In the rows, zero is written as 128.
Each row of numbers stands for one thing and depends on some of the facts below. Use the named rows to name the rest.

How the things are related:
(663) Λ (1137); (68) Λ (132); (154) Λ (5)
(756) Λ (1264); (693) Λ (349); (1294) Λ (985)
(1096) Λ (1317); (82) Λ (358); (333) Λ (172)
(932) Λ (271); (641) Λ (1015); (885) Λ (1043)
(1208) Λ (674); (351) Λ (889); (856) Λ (1190)
(369) Λ (661); (944) Λ (1200); (985) Λ (384)
(674) Λ (575); (1008) Λ (1326); (1326) Λ (755)
(1068) Λ (408); (1012) Λ (530); (984) Λ (385)
(1190) Λ (963); (669) Λ (373); (31) Λ (944)
(889) Λ (836); (1045) Λ (1275); (836) Λ (321)
(838) Λ (851); (892) Λ (764); (755) Λ (325)
(1043) Λ (207); (575) Λ (1160); (963) Λ (769)
(298) Λ (1267); (1161) Λ (1096); (199) Λ (1244)
(316) Λ (916); (434) Λ (440); (746) Λ (1072)
(789) Λ (1231); (1293) Λ (1303); (890) Λ (631)
(1312) Λ (669); (1267) Λ (1028); (530) Λ (1335)
(1328) Λ (1237); (1078) Λ (693); (1335) Λ (856)
(1264) Λ (1171); (851) Λ (746); (242) Λ (1268)
(325) Λ (50); (1310) Λ (789); (613) Λ (333)
(397) Λ (89); (373) Λ (434); (1079) Λ (288)
(670) Λ (188); (132) Λ (995); (1171) Λ (1008)
(661) Λ (890); (1244) Λ (1068); (997) Λ (770)
(519) Λ (199); (663) π (756); (1199) π (240)
(154) π (838); (756) π (41); (1237) π (1180)
(250) π (397); (693) π (1293); (630) π (1231)
(752) π (605); (1294) π (188); (82) π (1079)
(333) π (1072); (648) π (1028); (641) π (1244)
(1015) π (316); (240) π (648); (32) π (848)
(985) π (663); (288) π (661); (1008) π (434)
(1326) π (892); (1068) π (1171); (391) π (207)
(984) π (1078); (358) π (856); (89) π (1303)
(1307) π (1326); (1190) π (271); (556) π (641)
(188) π (741); (995) π (670); (889) π (185)
(1045) π (1001); (836) π (242); (1025) π (944)
(892) π (31); (755) π (1161); (725) π (82)
(1043) π (613); (848) π (408); (298) π (631)
(631) π (1137); (764) π (836); (1161) π (1068)
(916) π (530); (316) π (653); (1137) π (1043)
(434) π (1012); (746) π (1199); (349) π (885)
(1293) π (1190); (1328) π (890); (1078) π (1264)
(741) π (1008); (1264) π (770); (851) π (1160)
(242) π (984); (613) π (358); (172) π (154)
(385) π (592); (1079) π (1328); (1180) π (210)
(670) π (1045); (1231) π (985); (1171) π (1317)
(1001) π (575); (661) π (889); (1244) π (68)
(271) π (1015); (1028) π (349)

Some things and their rows:
[132 101  94  97 120 104 165  94  86  87 120 149 112  97 175 160  85  80
 168 144 153  94 102 111 152 151 173 114 121 119 105 118 135 149 115  95
 160 136  96 146 166 160 102 174  76 105  92 173]: (1025)
[125 102 109 151 151 178 155 108 150 138  96 162 111 132  99 161 167 117
 134 106 104 154  95 129 149 130 102 146 158 116 143 102 156 143 133 113
 151 119  87 141 146 157 112 116 169 105 115  86]: (440)
[127 113 137 164 136 151 131 163 162 128 122 158 131 162  81 141 110 153
 144  99 151 185  95 107 106 117 109 120 101 111 117 124 130 169 104 128
 156 133 128 131 168 161 105 150 114 168 113  82]: (384)
[121 103  92 124 151 118  90 133 132 112 155 157 131 105 119 110 143 139
 148 123 131 147 139 185 118 120 105 162 122 145  90 153 123 106 128 175
 108 131  95  74 154 143 101 124 100 105 110  97]: (1267)
[147 155 114 107 146 170 145 113  90 141 167 133 118 112  97 141 101 125
  94 110 134 134 150 107 155  78 109 187  85 156 157  72 147 146 136 157
 154 141  94 116 148 169 115  89 149  90 142 102]: (674)
[119 159 124 103 134 144 151 112 133 137 140 128 156 169 126 115 154 122
 115 117 124 113 105 138 151 155 119 119 153 124 138 143 136 105 115 123
 121 112 134 136 104 125 122 114 161 138 119 173]: (1244)
[143 121 106 142 140 133 113 141 152 140 123 158 120 148 100 119 126 120
 132 116 134 164 128 139 111 126 110 151 115 113 106 119 138 165 120 152
 127 131 105 101 156 150 112 123 121 134 147 101]: (325)
[134 109 110 116 120 113 147 107 104  99 133 137 117 112 173 149  92  97
 144 132 138 102 114 116 145 138 127 120 121 118 116 135 127 134 109 110
 153 129 117 143 141 150 119 154 103 106 110 148]: (592)
[126 110 112 114 130 114 144 108  95  90 125 136 125 120 168 147  94  95
 153 132 139 104 119 112 139 144 134 104 121 118 117 135 132 131 110 112
 157 124 117 143 138 155 114 159 105 115 102 155]: (848)
[ 87 185 194 161 142 189  87 175 180 183 170 108 148 165  73  69 186 181
  74  95  58 173 123 153 116 126 110 112 174 129 178 163 145  81 187 156
  62  80 172  93  72  63 180  82 176 174 156  86]: (358)
[124 141 159 137 130 136  95 144 144 156 135 109 143 143  81 116 163 178
  87 110 117 137 143 113 120 127 107 124 117 124 138 150 132 104 130 147
  86 123 159 126  75 102 148 100 164 148 147 108]: (185)
[138  91  92 117  72  86 142 107 114  82 128 136 119 140 177 162  85  84
 170 142 155 101  99 103 130 103 179  96  93 106 117  62  68 162 101 107
 157 138 137 138 173 150 112 171  70 173  93 137]: (1294)
[105 100 145 145  71 135 180 110 113  83 142 159 110  82 174 158  83  87
 174 105 139  90  94  96 130 154 132 111 100 112 131 140 163 153 104  92
 162 142  90 141 166 167 100 174  69  99 105 150]: (764)
[105 138 101 168 122 109 100 106 177 144  99 140 100 114 164 139 109 104
 124 124 123  97 158 167 135  88 155 134 158 146 135  96 158 116 189 164
 155 103  82  82 127  63 112  88 161 142 158 119]: (997)
[126 145 143  93 146 109  94 157 146 132 170  94 153 127  79 100 180 175
 136 152 147 107 164 150  99 115 105 152 131 102 185 148  80 105 128 165
  82 144 184 142  82  97 128  79 165 136 138 119]: (68)
[128 124  96 132 129  86 135  99  99  78 148 116 127 164 170 127 126  87
 164 156 152  96  93 155 148 125 161 104 148 118 129 104  70 106 112 113
 152 114 151 135 156 113 113 116  94 173  96 149]: (397)
[167  86 103  99 125 158 163 113  91 149  98 153 133  95 167 147  93 114
 145 155 101 135  96 116 142 177 121 131 131  96  95 136 160 157 104  89
 105 150 114 157 153 157 130 182  90  84 117 186]: (1303)
[135 108  88 103 142 118 182  88  86  82 104 150 115 164 172 144  82  81
 171 137 143  96  80 116 155 164 184 106 146 146  97  94 115 131 103  92
 154 114  94 149 170 159 104 162  84 138  97 178]: (746)
[138  92  90 102 135 113 169  84  80  78 108 149 113 164 174 152  88  74
 170 137 143  94  88 117 167 166 189 105 154 145  99  91 116 142 100  89
 161 108  97 151 164 157 102 167  92 139  95 176]: (851)
[ 99 155 141 138 104  97 149  95 125  86 173 122 109 107 176 143  97  96
 158 154 146  88 108 162 142 113 152  94 167 114 160 145 105  94 112 114
 164 105 108  86 135  73 106 102  89 136 100 172]: (82)

Rows to name:
No name comes twice in this set of rows, the named rows included.
[134 138 179 134 144 182 123 133 107 186 110 151 178 122  77 132 172 188
  89 113  81 136  92 105 165 152 103 126 145 113 152 132 160  90 124 128
  71 137 156 174  87 129 152 120 172 122 165 105]  (271)
[106 158 141 118 135 170 166 115 122 145 146 145 160 177 115 119 166 142
 105 106  95 132  88 129 152 177 112 125 169 118 121 149 154 118 102 102
 131 114 123 143 102 148 117 142 157 123 125 168]  (408)
[111 132 161 145  62  93 104 138 166 121 154 108 125  85 139 136  92 163
 112 135 147  98 167 114 111  82 117 123  92 108 178 140 119 108 123 166
 146 137 160 107 104  83 111 104 112 150 152 130]  (892)
[143 109  90 135 150 102 102 108 162 112 119 147 103 117 101 151 167  85
 146 157 142 115 148 157 147  85 112 158 148 111 158  66 116 136 171 158
 143 123 103 111 151 130 130  82 175 127 130 113]  (1312)
[141 127 108 154 154  96  95 151 153 123 138 125 101  91 149 142 154 116
 148 168 153 111 164 165  95  94 117 138 162 113 159 117 117 138 157 140
 138 128 113  93 140 104 116  86 135 114 132  95]  (369)
[119  96 141 142 140 136 158 115  97  98 125 154  97  95 180 153  98 131
 162 128 132 111 113 111 123 161 110 108 164 110 114 152 149 135 101  86
 164 128 117 154 127 157 111 177 121  95  93 110]  (631)
[114 131 156 147 147 144  86 118 165 169 113 118 163 150  74 144 185 177
  69 103  84 150 147 122 150 105 104 144 136 113 164 142 136  93 174 160
  67 105 175 157  70  90 192  84 176 153 144  93]  (434)
[123 118 133  88 144 185 176  90  78 100 166 150 136  99 159 156  86 116
 119 102 114 101 105  91 166  83 100 148  89 157 137 122 160 142 109 107
 156 143 103 159 126 159 107 150 131  86  94 121]  (1160)
[122 103 115 143 142 167 166  91  80  97 112 155 128 169 170 120 104  97
 163 101 116 139  89 110 163 175 141 110 157 146  99 136 137 125 115  89
 145 105 115 169 125 152 105 168 133 136 102 147]  (1072)
[151 154 108  89 151 131 127 102  87 123 167 101 108 118  90 132 103 113
 101 135 151  98 162 116 152  75 104 186  89 157 173  66 133 149 147 171
 147 143 104  90 149 161 116  80 141 109 154 110]  (1208)
[126 165 106 128 153 159 158 132 142 150 138 147 126 162 102  86 162  93
 131 121 137 135 100 173 140 138 128 152 166 115 146 115 142 141 124 138
 139 111  97  98 149 139 113  96 147 122 154 145]  (199)
[168 151 131 146 144 117 109 142 106 157 109  93 106 143 111 118 133  94
 133 164 146 127 140 136 136  82 188 126 134 137 125  66 125 137 139 153
 123 137 114 103 141 115 126  93 117 144 159  94]  (351)
[152  95 113 125 136 122 175 129 123  92 143 152 104 109 163 152 124 105
 162 143 133 148  93 127 115 178  99 109 164 104 110 157 115 169 103  79
 153 126 151 178 165 164 132 170 121 100  91 143]  (1231)
[160 140 175 124  89 136  92 155 108 180 165 134 182  85  83  57 180 181
 106 159 138  96 120 129 123 111 129 159 105  94 181 159 110  77 129 174
  57 152 176  89  79  66 110  88  88 148 181 159]  (663)
[ 86 170 182 165 122 189  73 164 187 190 105  99 156 164  75  75 182 188
  75  89  57 180 178 127 129  97 100 141 153 159 149 155 166  70 209 177
  60  71 169 100  71  62 194  84 180 182 182  92]  (770)

The same things again, as new rows of numbers:
Named rows:
[114 184 141 144 119 152 118 120 124 126 131 119 138  82 113 136  54 123
 170 124 129 150 165 110 104 122]: (1079)
[119 159 106 155 129 153 147 119  89 118 114  79 225  71  91  85  83 117
 175 122 100 163 162 113  75 114]: (358)
[136 175 108 151 121 170 121 135 117 123 114 145 148  70 124 138  46 127
 187 131 132 136 173 129 117 118]: (1068)
[140 168 109 151 119 169 122 129 117 123 109 146 151  72 118 138  52 131
 196 131 129 135 169 134 118 121]: (408)
[120 180 153 143 114 151 111 113 134 127 128 137 115  89 113 155  51 130
 183 125 133 144 160 120 115 128]: (848)
[113 152 101 150 132 146 137 122  79 121  98  74 229  75  89  91  79 111
 169 122 109 160 155 112  79 118]: (349)
[107 170 113 146 131 146 125 129  90 126 111  84 196  75 104 106  63 109
 156 122 122 157 160 103  86 117]: (1078)
[121 183 165 139 109 150 100 111 146 130 131 152  89  94 117 171  43 133
 187 125 141 139 158 123 124 133]: (752)
[120 165 144 145 114 148 123 109 123 121 120 123 137  79 113 142  64 127
 182 127 116 139 153 120 111 130]: (1275)
[109 179 142 160 138 162 139 112 111 102 136 131 129  74  94 143  65 144
 160 127 119 136 144 114 104 156]: (1335)
[121 182 165 140 109 150 100 111 145 129 131 152  89  95 117 172  43 134
 187 125 141 139 158 122 124 132]: (391)
[119 176 141 146 119 152 119 115 123 124 126 123 143  84 108 136  58 125
 179 124 126 149 160 116 105 124]: (741)
[131 180 143 132 108 148 114 126 138 113 137 139 140 115 111 187  40 153
 193 138 119 150 183 128 117 143]: (631)
[119 166 144 145 113 147 124 109 123 121 120 121 138  79 112 141  64 127
 183 126 116 140 153 121 109 130]: (5)
[107 143 139 129 123 153  98 106 132 108 142 130 139  75 136 126  72 149
 164 124 132 140 165 107 109 109]: (132)
[117 173 144 145 115 149 122 114 123 121 126 120 137  77 117 144  59 123
 174 126 119 140 158 114 110 128]: (658)
[122 170 114 166 139 147 125 125 126  87 107  87 205  61  92 117  92 104
 178 130 111 165 174  99  71 112]: (434)
[125 165 140 158 126 143 113 114 149  89 106 119 149  66 105 157  85 113
 189 134 115 147 161 111  96 127]: (440)
[116 181 141 152 106 145 128 112 132 126 137 123 126  72 116 130  55 124
 181 131 112 142 150 113 108 129]: (789)
[113 175 132 152 109 135 113 117 129 130 131 126 137  76 115 131  47 120
 176 134 118 137 140 111 113 138]: (1096)

Name these rows:
No name comes twice in this set of rows, the named rows included.
[133 172 110 149 118 168 125 134 117 120 114 142 141  62 133 144  47 124
 183 133 125 127 169 126 122 121]  (199)
[105 180 103 168 154 166 161 127  77 100 134  84 213  65  78  85  80 129
 145 123 106 159 159 100  69 136]  (1012)
[115 170 142 160 134 160 139 106 112 103 130 133 133  78  90 143  71 145
 171 127 116 134 141 121 107 157]  (769)
[114 190 140 149 109 138  98 120 139 135 138 140 114  86 116 143  34 124
 176 132 136 142 148 111 117 136]  (1161)
[108 169  93 174 159 168 172 124  64  95 127  73 242  62  65  68  92 131
 148 123  95 162 155 104  59 137]  (856)
[115 177 160 134 111 142  89 113 134 135 115 147  91  98 117 176  39 129
 182 124 150 137 149 122 128 135]  (693)
[111 174 106 154 133 154 145 129  89 119 124  73 219  67 100  84  74 111
 159 123 105 164 170 100  73 109]  (316)
[116 167 105 155 132 154 146 125  89 118 120  76 223  69  95  86  80 113
 166 122 102 162 167 106  74 113]  (41)
[112 181 140 162 140 164 136 112 110 105 136 134 134  82  84 138  65 147
 166 125 127 144 149 117 101 153]  (1190)
[119 166 106 160 121 140 129 119 105 126 122 100 200  76  92  92  65 118
 181 130 108 154 146 113  88 129]  (1317)
[115 164  94 159 136 155 156 128  77 115 118  60 250  63  90  69  86 110
 162 122  95 167 168 104  64 109]  (653)
[115 146 162 124 115 154  77  97 154 116 141 165  94  96 132 156  61 162
 186 123 151 139 163 122 125 115]  (995)
[121 163 118 152 125 152 138 116 100 119 116  94 198  76  96 102  76 121
 178 123 108 158 162 116  85 118]  (1015)
[123 179 107 140 122 150 140 141 104 105 137  91 219  97 102 136  57 138
 172 138  99 165 191 112  87 129]  (890)

